Below is a small trained network, with its code and all its weights. Each question gives an input and a class and asks what happens when units are switched off, that is, made to give their printed mean instead of their output.

import numpy as np


def w(rows, s, z=0):
    codes = np.array(rows[::2]) - 128.0
    scale = np.full(codes.shape[1], s)
    scale[-1] = z or s
    return codes * scale


def f(y):
    return y / 2 * (1 + np.tanh(0.7978845608 * (y + 0.044715 * y**3)))


def log_softmax(a):
    a = a - a.max(-1, keepdims=True)
    return a - np.log(np.exp(a).sum(-1, keepdims=True))


def net(x, mask):
    res = np.array(x, float).reshape(1, 2) / 4 @ E
    y = f(res @ A[0][:, :-1].T + A[0][:, -1])
    res = res + np.where(mask, y, B[0][:, -1]) @ B[0][:, :-1]
    return log_softmax(res[-1] @ U[:, :-1].T + U[:, -1])


A, B = {}, {}
E = w([
[209,84,165,235,1],'x0',
[171,107,201,77,8],'x1',
],0.014)
A[0] = w([
[190,53,91,226,135,37],'n1',
[137,149,210,77,83,1],'n2',
[89,106,89,205,171,42],'n3',
[147,159,168,196,86,92],'n4',
[54,124,127,1,212,54],'n5',
[94,138,75,195,161,245],'n6',
],0.0099,0.0074)
B[0] = w([
[156,72,94,99,188,177],'n1',
[196,156,125,59,128,160],'n2',
[205,169,94,4,80,162],'n3',
[132,57,101,130,142,177],'n4',
[85,103,89,144,147,250],'n5',
[158,163,181,148,84,206],'n6',
],0.015,0.017)
U = w([
[137,52,86,177,167,47],'0',
[193,208,135,82,67,44],'1',
[99,137,206,249,88,248],'2',
],0.013,0.012)

Each question gives the input, the list of numbers given to net, and the class t.
The units are the neurons (one row each of A and B). Each row of codes is followed by its name. A weight is (code - 128) times the scale printed after its matrix; where a second scale follows, it is the last column's (A, B and U).
mask holds one flag per neuron, in row order. A switched-off neuron (its flag False) gives its mean, the last column of its row in B, instead of its output. The means were averaged over made-up inputs and are rounded, as every weight is.
A unit's drop is (log p(t) with every unit on - log p(t) with that unit switched off) / (log p(t) with every unit on - log p(t) with every unit switched off).
The circuit of an input: a set's keep is (log p(t) with only the set's units on - log p(t) with every unit switched off) / (log p(t) with every unit on - log p(t) with every unit switched off). Starting from all 6 units, units are removed one at a time, each time the one whose removal leaves the highest keep (on an exact tie, the one counted first), for as long as the keep stays at least 0.8.
units of the circuit, in order: the units of the circuit, biggest drop first
top k neurons: the k neurons with the biggest drops, biggest first
drop of u: that unit's drop, to one decimal
input [7,-3], class 0: units of the circuit, in order : n1
input [-6,5], class 0: top 2 neurons : n5, n6
input [0,-2], class 2: top 2 neurons : n3, n2
input [6,-8], class 1: top 2 neurons : n3, n6
input [3,-2], class 2: top 3 neurons : n5, n3, n2
input [-3,-4], class 1: top 4 neurons : n3, n6, n4, n1
input [-4,-5], class 1: top 2 neurons : n3, n6
input [-2,-1], class 2: top 2 neurons : n1, n3
input [-2,-3], class 2: units of the circuit, in order : n1, n6
input [-4,4], class 0: top 3 neurons : n6, n3, n5
input [7,-8], class 1: top 3 neurons : n3, n6, n5
input [2,0], class 2: top 2 neurons : n3, n5
input [-2,2], class 2: top 2 neurons : n3, n1
input [2,-3], class 2: top neuron : n2
input [-3,-8], class 1: drop of n3 : 0.7
input [0,-8], class 1: drop of n3 : 0.4
input [5,2], class 0: drop of n6 : 0.1
input [3,-6], class 1: drop of n3 : 0.3
